Below is a small trained network, with its code and all its weights. Each question gives an input and a class and asks what happens when units are switched off, that is, made to give their printed mean instead of their output.

import numpy as np


def w(rows, s, z=0):
    codes = np.array(rows[::2]) - 128.0
    scale = np.full(codes.shape[1], s)
    scale[-1] = z or s
    return codes * scale


def f(y):
    return np.maximum(y, 0)


def log_softmax(a):
    a = a - a.max(-1, keepdims=True)
    return a - np.log(np.exp(a).sum(-1, keepdims=True))


def net(x, mask):
    res = np.array(x, float).reshape(1, 6) / 4 @ E
    y = f(res @ A[0][:, :-1].T + A[0][:, -1])
    res = res + np.where(mask, y, B[0][:, -1]) @ B[0][:, :-1]
    return log_softmax(res[-1] @ U[:, :-1].T + U[:, -1])


A, B = {}, {}
E = w([
[135,133,132],'x0',
[101,67,239],'x1',
[210,19,72],'x2',
[135,133,132],'x3',
[118,161,1],'x4',
[134,133,129],'x5',
],0.0092)
A[0] = w([
[125,141,66,62],'neuron 0',
[127,125,131,98],'neuron 1',
[184,69,108,91],'neuron 2',
[111,136,128,254],'neuron 3',
[95,125,157,87],'neuron 4',
[226,10,85,180],'neuron 5',
[67,145,40,187],'neuron 6',
[139,82,177,51],'neuron 7',
],0.014,0.0095)
B[0] = w([
[116,118,102,157],'neuron 0',
[136,118,129,128],'neuron 1',
[93,152,122,173],'neuron 2',
[113,231,207,216],'neuron 3',
[122,96,142,146],'neuron 4',
[200,4,94,253],'neuron 5',
[171,187,99,222],'neuron 6',
[71,83,139,158],'neuron 7',
],0.035,0.014)
U = w([
[89,196,170,254],'0',
[219,62,131,190],'1',
[60,220,71,7],'2',
[173,84,13,53],'3',
[2,142,194,103],'4',
[109,11,145,94],'5',
],0.0089,0.0069)

Each question gives the input, the list of numbers given to net, and the class t.
The units are the neurons (one row each of A and B). Each row of codes is followed by its name. A weight is (code - 128) times the scale printed after its matrix; where a second scale follows, it is the last column's (A, B and U).
mask holds one flag per neuron, in row order. A switched-off neuron (its flag False) gives its mean, the last column of its row in B, instead of its output. The means were averaged over made-up inputs and are rounded, as every weight is.
A unit's drop is (log p(t) with every unit on - log p(t) with that unit switched off) / (log p(t) with every unit on - log p(t) with every unit switched off).
The circuit of an input: a set's keep is (log p(t) with only the set's units on - log p(t) with every unit switched off) / (log p(t) with every unit on - log p(t) with every unit switched off). Starting from all 8 units, units are removed one at a time, each time the one whose removal leaves the highest keep (on an exact tie, the one counted first), for as long as the keep stays at least 0.8.
circuit, biggest first: the units of the circuit, biggest drop first
top k neurons: the k neurons with the biggest drops, biggest first
drop when u is switched off: that unit's drop, to one decimal
input [7,6,-8,6,-6,1], class 4: circuit, biggest first : (neuron 5; neuron 6)
input [-1,4,4,7,-8,1], class 5: circuit, biggest first : (neuron 7)
input [3,2,6,-5,-3,8], class 5: top 3 neurons : (neuron 6; neuron 7; neuron 2)
input [3,2,2,-7,-3,-3], class 5: top 2 neurons : (neuron 6; neuron 7)
input [5,-1,-6,8,-6,-5], class 0: top 2 neurons : (neuron 5; neuron 7)
input [7,2,1,-5,-5,3], class 5: top 2 neurons : (neuron 6; neuron 7)
input [-4,3,3,-7,-4,-2], class 5: drop when neuron 7 is switched off : 0.3
input [-7,-1,0,-7,1,3], class 2: drop when neuron 5 is switched off : 1.3
input [-6,3,-4,-4,-3,3], class 4: drop when neuron 5 is switched off : 0.8
input [-7,3,1,-7,-3,-4], class 5: top 2 neurons : (neuron 6; neuron 7)
input [-8,2,-1,-5,-1,-1], class 4: top 2 neurons : (neuron 5; neuron 6)
input [-5,-2,-4,-3,5,-7], class 2: top 2 neurons : (neuron 5; neuron 6)
